[   9   30   12   22   19  -17  -13  -29    4  -34    2    0    2  -57
   13  -19   -2    5   23   12  -18 -101   12  -13  -20   25  -18  -29
    3  -23]	hd
[  3  41  25  14   7 -13  13  18   0   4  -8  24   3 -40  39 -14   5   5
  28  -2   7 -60 -27 -16 -32  -1  11   2 -23 -26]	mg
[  2  47  28  25  -3   6  15  40   2 -13  -3  29   7 -41  15  -7  17   6
  30   2  -8 -46 -14  -4 -62  17   4 -13 -51 -23]	qh
[  9  19  14  17   0  -6  -2  -2   7 -32   0  10  -7 -56  -2 -12  15   9
  15   9  -8 -69   7  -7 -33  32 -15 -23 -19 -22]	gq
[  7  17   4   5  14 -10  -8 -23  -2 -23   3 -12  -2 -21   1 -11  -3   1
   1   6  -3 -67  18 -10   2  18 -22 -26  20 -16]	hd
[  6  37  21  28  13 -18  -8  -7   2 -32  -4  15   0 -56  21 -18   6   2
  29   8 -10 -92   1 -19 -36  11 -10 -21 -11 -22]	hd
[ -4  27   2  22  15 -17   5  11  -3  12 -19  19  -3 -23  37  -9   9   0
  16  -2   2 -48 -17 -10 -21  -4  12   0 -10 -25]	mg
[  1  40  21  15  26 -14   2  15  -5  13  -7  19   0 -26  42  -2   2   6
  21  -1  -3 -53 -19 -19 -22  -3  17  -3   1  -1]	mg
[ -6  55  35  31  -5 -19  15  58   2   1  -4  45   4 -54  23  -9  19  16
  33 -10  -4 -45 -19 -25 -76  11   9  -3 -71 -31]	qh
[ -6  73  26  23  24 -14   6   5  -6  25 -15  15   8 -18  56 -16  -5  -1
  17  -2   2 -47 -28 -11 -17  -4  16  10   2 -32]	mg
[  9  22  10  20  15 -15 -26 -18   0 -30   9  -1  -2 -48   9 -15   2   0
  24   9 -10 -83   5 -13 -15  21 -15 -23  17 -22]	hd
[ -5  38  23  22  -5  -2  10  42   1  -7  -4  33   2 -41  14  -8  11   4
  21   3  -4 -34 -15 -15 -57   8   5  -2 -54 -22]	qh
[   7   42   13   27   27  -21  -11  -26   -5  -13   -7    9    0  -50
   12  -15   -2    4   14   11  -10 -114  -13  -19  -15   20   -6  -27
    8  -33]	hd
[ 17  23  13  21  19 -22 -14 -30  -4 -22   0  -1  15 -35  18 -18  -3   4
  18   7 -19 -91   0 -17  -9  17 -10 -22  18 -18]	gq
[ -4  37  25  20   4  -5  11  28   1  -7  -1  28  -1 -41  19  -6  10   9
  24   4 -11 -44 -16 -12 -40   9  -1  -7 -36 -17]	qh
[  5  32   9  13  27 -15 -11 -25   1 -18   1   5   7 -35  24 -14  -7   1
  17   8 -10 -84  -2 -23  -5  19  -7 -21  22 -20]	hd
[  7  18   9  13  -2  -3 -11  -6   8 -44  13   5  -1 -57 -17  -9  12  13
  31  13 -19 -78  21 -15 -34  31 -22 -26 -24 -16]	hd
[ -6  35  26  18 -16   7  18  60  10 -10  -2  39   2 -46   3  -2  25  12
  29  -2  -3 -21  -7 -11 -72   8   4  -2 -76 -13]	qh
[   9   30   18   28   23  -18   -7  -26   -3  -22    5   -3    1  -47
   29  -17    0    3   22   11  -13 -102   -8  -14  -12   17  -16  -22
   19  -31]	gq
[ -7  33  19  43  -1   8  10  36   4   1  -7  28  -1 -36  17  -4  11   5
  25  -1  -3 -26 -11  -8 -44   3   5  -8 -35 -22]	qh
[ -7  34  23  14   2  -5   8  34   7  -7   1  24  -1 -41  11  -6  16   7
  30  -2  -8 -29  -9  -8 -43   7  -4  -2 -47 -20]	qh
[  0  19  15  17   9 -11  -8   2   3 -18   4  -3  -7 -34  11  -4   2   3
  19   6  -9 -66   2 -20 -22  23  -8  -9 -10 -17]	hd
[  0  35  22  27  15 -17   1   4  -1  -3  -9  14   2 -42  38 -13  -4  -3
  11   7   1 -73 -18 -19 -27   5   4  -9  -8 -18]	mg
[  2  44  17  22  23 -17   6   8  -4   2  -9  25   4 -28  49  -8  -6  -4
  21  -2  -2 -56 -23 -15 -24  -2  18   1  -2 -30]	mg
[-10  38  33  17  -7   1   9  39  11  -1  19  31  -6 -41  26  -6  14   4
  26  -6  -5 -34 -22  -5 -58   6   5  -1 -48 -26]	qh
[  1  29  24   7 -11   0  15  52  -5   1  -5  35  11 -36  12  -1  10  10
  23   4  -1 -16 -15 -13 -56   7  11   2 -57 -15]	qh
[ 10  25  16  19  19 -14 -16 -17  -2 -23   2   7  -5 -36  19 -10   0  -5
  19   9  -8 -90   1 -14 -14   4 -14 -21  11 -28]	hd
[  6  31  12  15   9  -8   0   0   4 -19  -4  10   0 -41  17 -11   2   4
  22   6  -9 -71   1 -14 -25  15  -8 -15 -10 -17]	gq
[-15  46  32  24  -6  -3  16  54   3   2  -8  38  -4 -36  29 -12  16  12
  27   0   4 -28 -29  -8 -56  -4  15   3 -55 -21]	qh
[  3  35  23  14  -3  -5   7  26   4  -4  -6  26   2 -39  21 -15   9   8
  28   3   0 -37 -13  -7 -45  12   9  -7 -33 -20]	qh
[-15  60  22  27  19 -20  19  21 -10  23 -20  36   2 -14  71 -13  11   1
  29  -7   3 -48 -34 -13 -29 -12  30  -1  -8 -20]	mg
[ -2  33  18  21  -1   0  -1  25  10 -15  -1  24  -1 -46   8  -9  18  19
  27   2  -5 -47   0 -11 -44  13  -4 -14 -40 -21]	hd
[  8  23  10  20   9  -3  -7  -8   1 -27   2  11 -15 -42  15 -12   9   7
  18  10 -15 -64   3  -6 -24  14  -7 -16   3 -21]	hd
[  7  25  10  12  18 -24  -8 -15   0 -30   4   4   2 -46   5 -18   3   7
  16   6 -10 -88  -2 -11 -16  32 -12 -27   4 -21]	gq
[  6  18   3  16  13 -18 -13 -18  -2 -20   3   4  -1 -34  13 -15  -2   0
  73  11 -10 -77   4  -9  -3  14 -15 -20  20 -21]	gq
[ 12  18   4  16  14  -6 -12 -27   1 -36   6  -3   0 -42   0  -4  -5   2
  15  13 -18 -87  16 -10 -13  27 -17 -15  10 -18]	gq
[  6  19  15  18   6  -6 -16   8   5 -16   0  10  -6 -39   6  -9  11   4
  25   2 -10 -53   6  -3 -31  16  -4 -17 -17 -14]	hd

[  7  19   3   6  11   5  10  -6   7   9  14   5 -15   6  -4   3   5   8
  -9  -7 -31 -16  -2   6 -55  13  16  10  37  -6]	(47)
[  2   0   2 -18   0  -4 -10   2   0 -13  -3 -11  -9  -9   2   6   3  10
  10  12   2  -2 -15   2   1  -3   4   6  -6  -2]	(44)
[  8  15 -19  22  14 -24  13   4  17   9  -1   7 -10   0   3   9   5  -7
  -7   8 -11  11   1 -13 -45  13   8  11  19 -14]	(46)
[ -7   6   6   5  -2   0  -4  -2  13  -2   1   7  -2  -3  13  11   0   4
   6  -5  20   8 -21  13  11 -15   6  -3  -9  -2]	(36)
[  1   8   4 -24   4   1  -8   1  -8 -17 -11  -7  -9  -9  -3   4   0   7
   9   1  -6 -14  -5   7   7  -1   8   4  -7  -5]	(44)
[  1  11   2   8   1 -13   8  -3  13  10   2   3  -2   6   4   8   3   3
  -4   1  -2   5  -2  -3 -22   6   5  16   6  -7]	(41)
[-13   0   2  22  13  -9 -10  10  49   3  13 -14 -26   3  34  12  10  -2
 -20   4  27  33  -9   9 -39  -8   3   9   3 -14]	(41)
[ 16  32   3  18   6 -27  11  -6  -8  -6  -8  23   1  -1 -13  12   2   8
   8   0 -25 -13 -10  -4 -28  19  22   3  26  -9]	(31)
[  5  17  11  10   1  12  -1 -13  -5  -1  11  17  -1   1  -5  -2   1  -1
  -1 -18 -14 -13  -2   8 -26   9  20   0  33  -1]	(47)
[ -9  -1  19 -21  12 -16 -21  16  15 -26 -12 -29 -21 -19  27  21   5   5
  10  18  32  12 -35  14  17 -17   7  16 -24 -17]	(44)
[  2   3  14   4   7  -6   4   8  13 -17 -24  -8 -10  -8  23 -12   2 -37
 -27  31  33   4  -8 -39 -21   1   0  20  -3 -32]	(45)
[-16 -15  15   3   1   6 -27   5  27  -4   6 -14 -16  -7  36  10   2  -9
 -11   8  54  25 -16  13  10 -23  -4  -2 -17  -3]	(41)
[-13 -30  13 -38   0  11 -33  19   5 -23 -12 -30 -25 -18  21   6   1   3
   4   7  37   6 -28  14  37 -24  -6  12 -36  -5]	(44)
[  2  16  -2  -2  14 -18   4   6   9  -6  -3  -3  -8  -7   4  12   6   9
   5   6  -8   3 -11   3 -25   8   8  12   7 -11]	(44)
